Below is a small trained network, with its code and all its weights. Each question gives an input and a class and asks what happens when units are switched off, that is, made to give their printed mean instead of their output.

import numpy as np


def w(rows, s, z=0):
    codes = np.array(rows[::2]) - 128.0
    scale = np.full(codes.shape[1], s)
    scale[-1] = z or s
    return codes * scale


def f(y):
    return y / 2 * (1 + np.tanh(0.7978845608 * (y + 0.044715 * y**3)))


def log_softmax(a):
    a = a - a.max(-1, keepdims=True)
    return a - np.log(np.exp(a).sum(-1, keepdims=True))


def net(x, mask):
    res = np.array(x, float).reshape(1, 3) / 4 @ E
    y = f(res @ A[0][:, :-1].T + A[0][:, -1])
    res = res + np.where(mask, y, B[0][:, -1]) @ B[0][:, :-1]
    return log_softmax(res[-1] @ U[:, :-1].T + U[:, -1])


A, B = {}, {}
E = w([
[154,124,208,146,251],'x0',
[217,139,144,165,107],'x1',
[168,6,80,175,151],'x2',
],0.015)
A[0] = w([
[136,161,190,125,169,168],'N1',
[153,160,92,85,26,205],'N2',
[89,46,66,161,197,230],'N3',
[70,111,119,124,166,2],'N4',
[91,84,62,195,42,215],'N5',
[173,159,221,104,129,154],'N6',
[167,130,108,173,11,164],'N7',
[120,112,8,104,56,2],'N8',
[144,155,215,103,152,173],'N9',
[141,201,159,138,143,127],'N10',
[225,81,155,175,156,167],'N11',
[189,105,130,195,165,132],'N12',
[134,146,173,50,164,119],'N13',
[147,165,77,117,56,6],'N14',
[53,121,139,78,153,128],'N15',
[33,212,171,47,170,208],'N16',
[106,158,230,99,128,115],'N17',
[111,63,140,134,198,195],'N18',
[85,169,28,128,95,200],'N19',
[142,193,213,129,166,183],'N20',
],0.015,0.0057)
B[0] = w([
[164,208,173,191,170,198],'N1',
[9,216,130,125,58,233],'N2',
[145,40,56,33,148,234],'N3',
[111,102,100,85,152,148],'N4',
[164,105,123,80,18,244],'N5',
[65,244,180,209,137,199],'N6',
[126,193,61,181,34,231],'N7',
[154,152,159,49,40,224],'N8',
[122,226,181,165,215,203],'N9',
[112,175,226,161,120,186],'N10',
[252,93,21,201,156,225],'N11',
[200,105,43,176,134,199],'N12',
[144,116,181,81,176,179],'N13',
[45,86,127,170,54,187],'N14',
[79,143,148,63,168,177],'N15',
[162,137,229,4,167,252],'N16',
[173,179,217,79,174,196],'N17',
[138,64,14,98,187,208],'N18',
[53,114,166,67,36,211],'N19',
[94,225,194,197,202,224],'N20',
],0.011,0.02)
U = w([
[132,182,190,102,183,121],'0',
[211,25,44,152,88,71],'1',
[175,150,64,230,183,160],'2',
[61,27,58,64,160,137],'3',
[94,179,134,188,92,102],'4',
[67,126,113,89,18,215],'5',
[29,58,74,247,196,11],'6',
],0.015,0.013)

Each question gives the input, the list of numbers given to net, and the class t.
The units are the neurons (one row each of A and B). Each row of codes is followed by its name. A weight is (code - 128) times the scale printed after its matrix; where a second scale follows, it is the last column's (A, B and U).
mask holds one flag per neuron, in row order. A switched-off neuron (its flag False) gives its mean, the last column of its row in B, instead of its output. The means were averaged over made-up inputs and are rounded, as every weight is.
A unit's drop is (log p(t) with every unit on - log p(t) with that unit switched off) / (log p(t) with every unit on - log p(t) with every unit switched off).
most important unit: the unit with the biggest drop
k most important neurons: the k neurons with the biggest drops, biggest first
drop when u is switched off: that unit's drop, to one decimal
input [-3,-2,-6], class 0: most important unit : N16
input [-3,3,4], class 1: 2 most important neurons : N11, N6
input [-3,-5,6], class 3: 2 most important neurons : N3, N2
input [-6,7,8], class 1: 2 most important neurons : N11, N12
input [-1,-4,1], class 3: 2 most important neurons : N7, N2
input [2,-6,7], class 3: 2 most important neurons : N3, N7
input [4,1,3], class 2: 3 most important neurons : N5, N8, N19
input [-2,-2,4], class 1: drop when N3 is switched off : 0.2
input [-1,-6,0], class 3: drop when N7 is switched off : 0.1
input [0,6,-3], class 4: drop when N16 is switched off : 0.6
